Below are the code and all the weights of a small trained network. Each question names an input and a class and asks about switching units off, where a switched-off unit gives its printed mean instead of its output.

import numpy as np


def w(rows, s, z=0):
    codes = np.array(rows[::2]) - 128.0
    scale = np.full(codes.shape[1], s)
    scale[-1] = z or s
    return codes * scale


def f(y):
    return y / 2 * (1 + np.tanh(0.7978845608 * (y + 0.044715 * y**3)))


def log_softmax(a):
    a = a - a.max(-1, keepdims=True)
    return a - np.log(np.exp(a).sum(-1, keepdims=True))


def net(x, mask):
    res = np.array(x, float).reshape(1, 6) / 4 @ E
    y = f(res @ A[0][:, :-1].T + A[0][:, -1])
    res = res + np.where(mask, y, B[0][:, -1]) @ B[0][:, :-1]
    return log_softmax(res[-1] @ U[:, :-1].T + U[:, -1])


A, B = {}, {}
E = w([
[144,160,27,108,149,129,120,40,122],'x0',
[184,165,156,159,152,135,249,85,123],'x1',
[233,93,187,75,136,94,95,90,170],'x2',
[172,99,92,180,126,75,141,149,110],'x3',
[94,102,127,140,239,122,131,132,167],'x4',
[54,151,194,175,113,58,106,51,141],'x5',
],0.012)
A[0] = w([
[171,134,144,108,155,154,219,131,93,1],'n1',
[90,115,132,114,190,83,175,178,219,225],'n2',
[198,93,163,85,127,160,118,139,159,93],'n3',
[165,154,179,158,128,165,200,112,116,123],'n4',
[147,170,136,94,2,134,157,134,65,211],'n5',
[53,137,80,136,97,165,174,142,40,154],'n6',
[101,103,194,148,111,145,145,177,115,176],'n7',
[175,87,159,93,104,116,101,74,145,79],'n8',
[117,122,99,116,107,105,54,145,154,27],'n9',
[145,117,198,144,82,147,114,169,78,80],'n10',
[185,128,133,54,126,81,79,97,153,49],'n11',
[99,92,127,143,220,151,151,139,147,172],'n12',
[208,89,193,110,144,131,118,103,148,74],'n13',
[105,81,198,100,108,116,167,168,149,229],'n14',
[183,126,93,110,135,211,115,190,116,110],'n15',
[137,145,142,143,216,99,114,141,152,130],'n16',
[100,195,164,170,72,64,97,81,172,21],'n17',
[159,159,158,134,42,135,129,132,64,98],'n18',
[128,128,132,93,135,150,127,87,103,148],'n19',
[118,144,50,97,121,121,108,53,142,125],'n20',
[141,167,83,91,141,111,139,55,81,116],'n21',
[128,67,107,120,142,172,34,146,95,86],'n22',
[114,151,159,151,147,146,209,59,122,108],'n23',
[87,56,109,103,96,121,91,154,134,111],'n24',
[83,135,103,152,108,151,142,142,128,146],'n25',
[84,98,145,170,125,91,121,78,161,49],'n26',
],0.011,0.00095)
B[0] = w([
[86,144,174,121,84,179,170,18,89,219],'n1',
[175,186,89,44,158,150,59,83,124,191],'n2',
[102,83,145,138,143,79,141,162,144,206],'n3',
[137,165,157,141,76,141,141,62,56,220],'n4',
[179,199,49,53,190,47,51,113,192,249],'n5',
[87,158,142,171,211,61,211,192,181,237],'n6',
[255,97,114,214,153,134,89,154,135,209],'n7',
[44,175,163,172,161,73,153,220,168,201],'n8',
[81,207,175,127,68,116,147,44,54,189],'n9',
[169,107,127,163,119,165,58,117,96,209],'n10',
[22,149,157,170,164,110,147,179,156,209],'n11',
[215,197,116,21,156,17,73,116,188,193],'n12',
[45,154,142,134,143,79,137,190,124,220],'n13',
[214,113,157,224,180,210,105,122,155,207],'n14',
[153,27,87,115,47,164,206,93,209,223],'n15',
[103,115,92,84,134,86,101,109,96,174],'n16',
[175,45,103,71,41,185,186,124,206,225],'n17',
[143,202,74,40,144,80,78,100,132,215],'n18',
[158,85,99,148,138,125,155,152,112,154],'n19',
[236,80,111,252,185,195,58,164,101,205],'n20',
[204,105,164,169,164,197,93,152,96,202],'n21',
[89,132,164,131,49,130,151,30,74,202],'n22',
[110,135,173,95,96,145,118,150,96,215],'n23',
[77,170,124,137,76,147,158,81,39,198],'n24',
[71,154,146,229,120,49,159,196,148,179],'n25',
[115,81,58,102,45,143,177,97,191,184],'n26',
],0.007,0.012)
U = w([
[154,176,80,23,167,82,33,114,155,169],'0',
[64,146,175,177,171,89,199,219,166,186],'1',
[140,4,100,77,52,176,205,112,231,106],'2',
[105,160,202,132,83,149,145,47,2,12],'3',
[194,78,151,212,176,192,35,153,101,161],'4',
],0.012,0.0011)

Each question gives the input, the list of numbers given to net, and the class t.
The units are the neurons (one row each of A and B). Each row of codes is followed by its name. A weight is (code - 128) times the scale printed after its matrix; where a second scale follows, it is the last column's (A, B and U).
mask holds one flag per neuron, in row order. A switched-off neuron (its flag False) gives its mean, the last column of its row in B, instead of its output. The means were averaged over made-up inputs and are rounded, as every weight is.
A unit's drop is (log p(t) with every unit on - log p(t) with that unit switched off) / (log p(t) with every unit on - log p(t) with every unit switched off).
The circuit of an input: a set's keep is (log p(t) with only the set's units on - log p(t) with every unit switched off) / (log p(t) with every unit on - log p(t) with every unit switched off). Starting from the 12 units with the biggest drops (on a tie, the unit counted first), units are removed one at a time, each time the one whose removal leaves the highest keep (on an exact tie, the one counted first), for as long as the keep stays at least 0.8.
units of the circuit, in order: the units of the circuit, biggest drop first
top k neurons: the k neurons with the biggest drops, biggest first
drop when u is switched off: that unit's drop, to one decimal
input [4,7,8,-7,-4,7], class 1: units of the circuit, in order -> (n8)
input [8,-6,8,1,-7,-7], class 1: top 2 neurons -> (n11, n8)
input [6,8,-6,0,7,-3], class 3: top 3 neurons -> (n1, n5, n4)
input [3,-8,3,8,7,6], class 3: top 3 neurons -> (n9, n5, n22)
input [2,-5,6,2,1,5], class 1: units of the circuit, in order -> (n8, n11)
input [-3,1,5,-5,0,5], class 1: top 3 neurons -> (n8, n15, n13)
input [5,7,2,-1,3,7], class 2: top 3 neurons -> (n17, n26, n9)
input [1,-8,-1,-4,-6,-7], class 3: top 2 neurons -> (n22, n9)
input [-8,-6,-4,5,-8,0], class 0: top 3 neurons -> (n5, n18, n20)
input [-7,7,4,-4,2,-4], class 3: top 3 neurons -> (n1, n4, n20)
input [8,-5,-6,-5,2,-7], class 4: top 2 neurons -> (n20, n17)
input [8,-1,-6,-1,1,-7], class 4: top 3 neurons -> (n20, n21, n17)
input [6,0,-3,8,4,5], class 4: top 2 neurons -> (n20, n15)
input [-7,-2,-6,-5,-3,-3], class 4: top 2 neurons -> (n7, n10)
input [-3,5,4,2,1,4], class 3: units of the circuit, in order -> (n4)
input [3,6,0,8,-6,5], class 0: top 3 neurons -> (n5, n18, n15)
input [7,2,0,-7,-7,1], class 0: top 3 neurons -> (n5, n18, n14)
input [-2,8,-5,6,-2,-2], class 3: drop when n4 is switched off -> 0.3
input [-7,3,5,-5,3,5], class 4: drop when n15 is switched off -> 0.1
input [5,5,-3,3,6,5], class 0: units of the circuit, in order -> (n12)
input [-4,-7,-1,6,5,-3], class 3: drop when n22 is switched off -> 0.3
input [8,-3,5,5,5,-3], class 4: drop when n20 is switched off -> 0.5
